Each row has a name. Each question is about the rows just above it.

T: [  1  -7 -12 -94   8 -15 -39 -36  43   9 -64  30  23]
A: [  1  31 -85 -85  31  31 -39  10  31  31 -64  10  30]
H: [ 32  -7 -12 -70 -36 -15 -39 -36  43  16 -64  10  32]
V: [  1  15 -12 -82   8 -34 -39 -36  43  15 -82 106  54]
How many times does V hold [8]?  1
How many times does H hold [32]?  2
Count of [31] in A:  5
Times [-82] occurs in V:  2
How many times does A hold [30]?  1

S: [22 -2 16  5]
N: [ -4 -15 -22   4]
K: [-3 -3 -3 -3]
R: [ 69 -80 -66 105]
How many times does R hold [-80]?  1
How many times does S hold [5]?  1
How many times does K hold [-3]?  4

W: [-24  47  16 -23 -16 -23  38 -16  41 -16  -6  57  54 -23  32  -8   3   1]
Q: [ 40  79   6  27  -2  32  51  24  51  -3 -70 -46  66 -17  33 -14 -70 -18]
E: [ -1  62 -21   8 -51 -21  28   7  50  15 -44  49  45 -21  13 -21 -33 -24]
L: [-10  97  52 -22 -74 -62 -12   2  53  14 -10  53 -40 -10 -47 -50 -31 -10]
D: [-41  45 -16 -12 -45 -18  45  11  40  45 -69  87  37  45   9 -19 -24  -5]
Count of [-23] in W:  3
Times [-10] occurs in L:  4
Times [45] occurs in D:  4
Count of [-20] in E:  0

M: [  59   30  -59   23  -60  -30  -30   57   14   28   41  -53  -54   29
   32  -77   90   44 -107   34   32  -54    2  -40  -81  -17   21  -19
   45  -68   35   64   40   36   55  -70  -33   29   36  -39  -38]
G: [ 89 -23  20  89 -77  46 -45  75 -58  55  51  21  89 -26  68 -97   0  80
 -54  29  58  10  67 -18 -18 -26  61  67  53 -68  73  64 -15  67  48   0
 -57  89 -33  90 -67]
J: [ 67 -23  20 -48 -77  46 -45  75 -58  55  51  21 -40 -26  68 -97  81  80
 -54  29  58  10 -67 -18  55   5  61 -69  53  80  73  88 -15 102  48   0
   0  89 -33  90 -67]
How many times does J hold [80]?  2
Count of [91] in G:  0
Count of [88] in G:  0
How many times does G hold [89]?  4
How many times does J hold [-40]?  1
Times [75] occurs in J:  1

pafe: [ -9  17   8   4   4 -27 -14 -22]
bilo: [ 30  10  13   8  24 -49  57 -10]
lif: [ 10   7  14 -70   6  24 -70   5]
giga: [ -9  17  15   4   4  43 -14 -22]
Tili: [-27 -17  16  16  -7 -51 -10  -6]
buka: [-72 -14  -1  30 -37  -2  59  11]
keme: [ 32  19 -19 -15  -3 -19 -44  -9]
faluk: [  13    1  -21  -13  -24  -20 -102   10]
Mul: [-10 -28 -10 -28 -10  24  23 -28]
nir: [ -9  17   8   4   4  43 -14 -19]
Fadib: [  9   7   0   5  -5  25  12 -10]
visu: [-24 -27  12 -16  19  30  35  14]
Count of [-71] in lif:  0
Times [-6] occurs in Tili:  1
How many times does keme hold [-2]?  0
Count of [-10] in Mul:  3
How many times does Mul hold [-28]?  3

U: [ 98   2 101 -19 -59 -26 110 -49  71   3]
Z: [-42 -88 -47 -19  30  35 -36 -92  21  36]
C: [-19 -91  22  98 -91  53 -82  98 -91  98]
Y: [-75 -74 -75  44   1  71 -75  72  17  72]
X: [-15 -17  45  45  -5  48  48 -15  45  45]
How many times does X hold [44]?  0
Times [45] occurs in X:  4
How many times does Y hold [-75]?  3
How many times does C hold [-91]?  3
Times [72] occurs in Y:  2

Zis: [-45  69 -66 -22 -56]
sasa: [54 54 54 54 55]
Batez: [-62 109   4  53  -2]
kel: [-22 -57 -57 -58 -57]
sufa: [-22 -56 101  33  65]
How many times does kel hold [-57]?  3
How many times does sasa hold [53]?  0
How many times does sufa hold [101]?  1

guveb: [ -3  -4 -20  -2 -29 -26 -20  -3 -11   8   9  51]
kot: [ 52  17 -21  34   2 -10   3  -1  28  26 -21   4]
Bakez: [ 39   8  39  74  39   8  25   8 -55  24 -36 -61]
pizi: [  9  77  77 -24 -60 -39 -53   9 -33 -34  48  77]
How many times does pizi hold [77]?  3
Times [40] occurs in Bakez:  0
How many times does Bakez hold [8]?  3
Times [-4] occurs in guveb:  1
Times [7] occurs in guveb:  0
Times [39] occurs in Bakez:  3

pafar: [ 85 -95  12   6]
Zamek: [86 86 86 86]
Des: [-24 -95  12  82]
Zipip: [-54  70  68  87]
zadi: [-34 -34 -33  80]
Times [-34] occurs in zadi:  2
Times [86] occurs in Zamek:  4
How many times does Zipip hold [70]?  1

P: [ 54  22 -25  -1  41  31  57   1  25 -21  -2   3   5  48  30 -21 -23  -1
 -77 -44   4  25 -40  -3  36  57 -33 -85  57 -20 -50  26 -26 -26 -25 -23
 -41  10  23  20 -29  35  -6  -8  27  23  -5 -23 -26  57   4  23  10 -53
 -17   1]
B: [ 33 -35 -13 -72  42  10  60  85  42  29 -30  36 -59  -9  21  14  30   2
  20 -27  30   4  37 -23 -21  20 -56   6   7  23 -35   4   6  30 -23  -7
 -56  46  28 103 -61  77 -43  42   0  10 -32  10 -13 -27   2  -5  16 -17
   7  78]
F: [ -50   59   45  -11   11  -64  -52    8   59   50   -4   24  -15  -36
  -20   24   31    8   59   23  -21  -31   44   16  -16  -43   37  111
   31   34   43   15   41  -31   40  -12    7    1 -103   31   59  -50
  -50   43  -30   11  -22   26  -29   -9  -50    4   -5   31   21  -49]
Times [42] occurs in B:  3
Times [-50] occurs in F:  4
Times [31] occurs in F:  4
Count of [23] in P:  3

